Here is a tiny trained network, its code and every weight. The questions are about switching its units off for an input and a target symbol, where a switched-off unit gives its printed mean instead of its output.

import numpy as np


def w(rows, s, z=0):
    codes = np.array(rows[::2]) - 128.0
    scale = np.full(codes.shape[1], s)
    scale[-1] = z or s
    return codes * scale


def f(y):
    return np.maximum(y, 0)


def softmax(a):
    e = np.exp(a - a.max(-1, keepdims=True))
    return e / e.sum(-1, keepdims=True)


def log_softmax(a):
    a = a - a.max(-1, keepdims=True)
    return a - np.log(np.exp(a).sum(-1, keepdims=True))


def net(x, mask):
    ids = ['ΦΩαβεηθλτψ'.index(c) for c in x.split()]
    T = len(ids)
    res = E[ids] + P[:T]
    u = 0
    for l in range(2):
        r = res
        for j in range(3):
            rows = slice(3 * j, 3 * j + 3)
            q, k, v = (r @ M[l][rows].T for M in (Q, K, V))
            z = softmax(np.where(np.tri(T) > 0, q @ k.T / 3**0.5, -1e9)) @ v
            o = O[l][rows]
            res = res + np.where(mask[u + j], z, o[:, -1]) @ o[:, :-1]
        u += 3
        y = f(res @ A[l][:, :-1].T + A[l][:, -1])
        res = res + np.where(mask[u : u + 12], y, B[l][:, -1]) @ B[l][:, :-1]
        u += 12
    return log_softmax(res[-1] @ U[:, :-1].T + U[:, -1])


Q, K, V, O, A, B = {}, {}, {}, {}, {}, {}
E = w([
[115,161,146],'Φ',
[118,159,148],'Ω',
[6,127,38],'α',
[107,36,117],'β',
[119,160,148],'ε',
[116,161,148],'η',
[193,148,152],'θ',
[117,163,146],'λ',
[191,136,108],'τ',
[158,171,82],'ψ',
],0.021)
P = w([
[2,168,175],'0',
[42,174,148],'1',
[70,176,124],'2',
[92,177,105],'3',
[112,185,88],'4',
[127,195,74],'5',
[137,203,57],'6',
[152,211,45],'7',
[162,218,35],'8',
[168,220,24],'9',
[174,231,16],'10',
[181,236,13],'11',
],0.0046)
Q[0] = w([
[180,195,141],'0.h0',
[144,254,125],'0.h0',
[157,61,202],'0.h0',
[13,203,142],'0.h1',
[105,98,32],'0.h1',
[57,225,33],'0.h1',
[165,140,91],'0.h2',
[114,8,78],'0.h2',
[94,124,93],'0.h2',
],0.012)
K[0] = w([
[160,205,147],'0.h0',
[217,181,124],'0.h0',
[66,108,191],'0.h0',
[3,138,134],'0.h1',
[122,121,7],'0.h1',
[61,196,59],'0.h1',
[85,158,52],'0.h2',
[17,175,157],'0.h2',
[130,80,127],'0.h2',
],0.013)
V[0] = w([
[92,219,34],'0.h0',
[70,17,150],'0.h0',
[215,156,172],'0.h0',
[24,255,121],'0.h1',
[113,22,182],'0.h1',
[115,176,148],'0.h1',
[154,101,121],'0.h2',
[39,73,162],'0.h2',
[228,151,229],'0.h2',
],0.009)
O[0] = w([
[124,98,201,229],'0.h0',
[112,238,108,18],'0.h0',
[178,74,104,158],'0.h0',
[134,61,125,254],'0.h1',
[129,255,164,11],'0.h1',
[145,122,115,148],'0.h1',
[161,113,137,120],'0.h2',
[110,247,88,65],'0.h2',
[88,53,196,83],'0.h2',
],0.007,0.0061)
A[0] = w([
[90,117,113,82],'0.n0',
[80,121,255,129],'0.n1',
[97,99,149,97],'0.n2',
[142,109,168,3],'0.n3',
[128,132,76,145],'0.n4',
[102,169,86,92],'0.n5',
[190,137,89,130],'0.n6',
[184,104,107,135],'0.n7',
[150,142,91,137],'0.n8',
[81,150,153,139],'0.n9',
[159,149,173,195],'0.n10',
[160,140,164,109],'0.n11',
],0.015,0.018)
B[0] = w([
[171,156,85,135],'0.n0',
[204,79,98,175],'0.n1',
[136,148,179,148],'0.n2',
[128,3,172,128],'0.n3',
[77,95,134,185],'0.n4',
[164,73,164,169],'0.n5',
[125,98,189,183],'0.n6',
[88,125,159,247],'0.n7',
[107,112,157,164],'0.n8',
[160,97,85,150],'0.n9',
[130,77,122,206],'0.n10',
[190,76,164,131],'0.n11',
],0.013,0.011)
Q[1] = w([
[238,114,157],'1.h0',
[43,248,150],'1.h0',
[196,33,148],'1.h0',
[150,78,112],'1.h1',
[75,226,144],'1.h1',
[82,182,167],'1.h1',
[174,47,63],'1.h2',
[120,254,103],'1.h2',
[132,101,156],'1.h2',
],0.011)
K[1] = w([
[130,86,154],'1.h0',
[178,176,76],'1.h0',
[107,89,167],'1.h0',
[65,121,141],'1.h1',
[209,140,109],'1.h1',
[251,170,161],'1.h1',
[113,51,115],'1.h2',
[157,161,178],'1.h2',
[117,122,91],'1.h2',
],0.013)
V[1] = w([
[170,165,161],'1.h0',
[226,128,66],'1.h0',
[9,124,83],'1.h0',
[208,115,164],'1.h1',
[158,110,68],'1.h1',
[176,115,123],'1.h1',
[103,198,107],'1.h2',
[217,157,202],'1.h2',
[148,106,55],'1.h2',
],0.011)
O[1] = w([
[211,126,226,75],'1.h0',
[221,109,42,81],'1.h0',
[8,44,78,104],'1.h0',
[161,56,168,104],'1.h1',
[183,122,111,146],'1.h1',
[188,54,149,124],'1.h1',
[155,101,114,6],'1.h2',
[56,142,162,40],'1.h2',
[177,85,161,169],'1.h2',
],0.011,0.018)
A[1] = w([
[172,32,88,113],'1.n0',
[115,160,231,116],'1.n1',
[149,2,80,122],'1.n2',
[110,131,117,236],'1.n3',
[22,74,104,102],'1.n4',
[112,49,166,128],'1.n5',
[192,163,193,104],'1.n6',
[111,201,102,254],'1.n7',
[218,191,121,19],'1.n8',
[168,148,217,28],'1.n9',
[61,133,38,127],'1.n10',
[62,187,118,64],'1.n11',
],0.0089,0.0096)
B[1] = w([
[111,188,172,214],'1.n0',
[217,147,186,170],'1.n1',
[102,182,142,248],'1.n2',
[81,64,145,179],'1.n3',
[171,208,87,227],'1.n4',
[75,169,87,226],'1.n5',
[104,139,38,170],'1.n6',
[120,5,1,145],'1.n7',
[33,98,203,153],'1.n8',
[175,63,36,160],'1.n9',
[218,93,197,187],'1.n10',
[185,76,214,137],'1.n11',
],0.0093,0.019)
U = w([
[145,158,153,56],'Φ',
[150,170,157,75],'Ω',
[145,168,78,122],'α',
[86,12,82,254],'β',
[146,157,156,58],'ε',
[149,164,159,60],'η',
[199,69,160,85],'θ',
[145,159,154,55],'λ',
[106,44,254,181],'τ',
[52,173,108,104],'ψ',
],0.011,0.0074)

Each question gives the input, a string of symbols that net reads in full, and the target symbol t.
The units are the heads (3 rows each of Q, K, V and O) and the neurons (one row each of A and B). Each row of codes is followed by its name. A weight is (code - 128) times the scale printed after its matrix; where a second scale follows, it is the last column's (O, A, B and U).
mask holds one flag per unit, layer by layer, with each layer's heads first. A switched-off unit (its flag False) gives its mean, the last column of its rows in O or B, instead of its output. The means were averaged over made-up inputs and are rounded, as every weight is.
A unit's drop is (log p(t) with every unit on - log p(t) with that unit switched off) / (log p(t) with every unit on - log p(t) with every unit switched off).
The circuit of an input: a set's keep is (log p(t) with only the set's units on - log p(t) with every unit switched off) / (log p(t) with every unit on - log p(t) with every unit switched off). Starting from the 12 units with the biggest drops (on a tie, the unit counted first), units are removed one at a time, each time the one whose removal leaves the highest keep (on an exact tie, the one counted first), for as long as the keep stays at least 0.8.
units of the circuit, in order: the units of the circuit, biggest drop first
unit that matters most: the unit with the biggest drop
top k neurons: the k neurons with the biggest drops, biggest first
k most important neurons of layer l: the k neurons of layer l with the biggest drops, biggest first
which heads matter: for each layer, one digit per head in row order, 1 if its drop is at least 0.15 and else 0, layers parted by /
input ψ ψ τ Φ ε Ω, target τ: 3 most important neurons of layer 0	(0.n7 0.n6 0.n4)
input θ τ β λ τ ε β θ ψ θ η, target θ: which heads matter	101 / 100
input θ Φ β θ Ω ψ τ β Φ ε, target β: units of the circuit, in order	(1.h1 1.n0 0.h0 1.n2)
input Φ Ω ψ η ε ψ, target ψ: which heads matter	010 / 100
input ψ λ ψ τ τ β λ β τ β Ω τ, target τ: units of the circuit, in order	(0.n6 1.n4)
input β Φ ψ β η τ τ λ τ ψ β Ω, target β: unit that matters most	0.n4
input Φ ε τ τ ε, target τ: 4 most important neurons of layer 0	(0.n6 0.n7 0.n4 0.n1)
input θ ε θ Φ λ ψ θ Ω, target θ: 4 most important neurons of layer 1	(1.n9 1.n4 1.n1 1.n2)
input β Ω α Φ Φ ψ τ Ω τ τ ψ, target τ: units of the circuit, in order	(1.n4 0.n6)
input Ω ε Ω θ β θ λ, target θ: which heads matter	010 / 100
input τ τ ε ψ Φ λ τ η, target τ: which heads matter	001 / 101
input β τ ε ψ ε β η ψ τ Ω λ, target τ: units of the circuit, in order	(0.h0 1.n4)
input β β ε τ τ Ω, target τ: units of the circuit, in order	(1.n4 1.h1)
input τ ψ η τ τ η, target τ: units of the circuit, in order	(0.h2)
input η Ω θ λ Φ Φ Φ θ Ω λ, target θ: top 2 neurons	(1.n9 0.n4)
input η η β η ψ η η, target ψ: which heads matter	110 / 110
input η τ ψ η Ω τ ψ Ω β λ, target β: which heads matter	100 / 011
input λ β Ω τ λ, target τ: 2 most important neurons of layer 0	(0.n6 0.n9)
input α λ β ψ τ β η τ θ, target θ: 4 most important neurons of layer 1	(1.n9 1.n6 1.n4 1.n5)
input β β τ ψ β β Ω, target β: which heads matter	000 / 001
input ε Φ Φ ψ Φ β β Ω ε, target β: 2 most important neurons of layer 0	(0.n4 0.n1)
input Φ ψ ψ Ω, target ψ: top 3 neurons	(0.n1 0.n7 0.n6)
input λ Ω β τ τ θ, target θ: most important neuron of layer 1	(1.n9)
input λ ψ τ Ω α, target α: top 2 neurons	(1.n4 0.n4)
input Ω Φ η η ε η β Ω ψ, target ψ: top 2 neurons	(0.n7 1.n4)
input α α λ, target α: top 3 neurons	(0.n8 0.n4 0.n9)
input τ β β τ ψ ψ ε η ε ψ Φ, target ψ: 3 most important neurons of layer 0	(0.n7 0.n5 0.n1)
input β θ τ τ ε, target τ: unit that matters most	0.h1
input β ψ τ Φ τ β ε λ, target β: 4 most important neurons of layer 1	(1.n0 1.n10 1.n2 1.n7)
input Ω β θ τ τ β ψ λ ε, target ψ: which heads matter	011 / 100
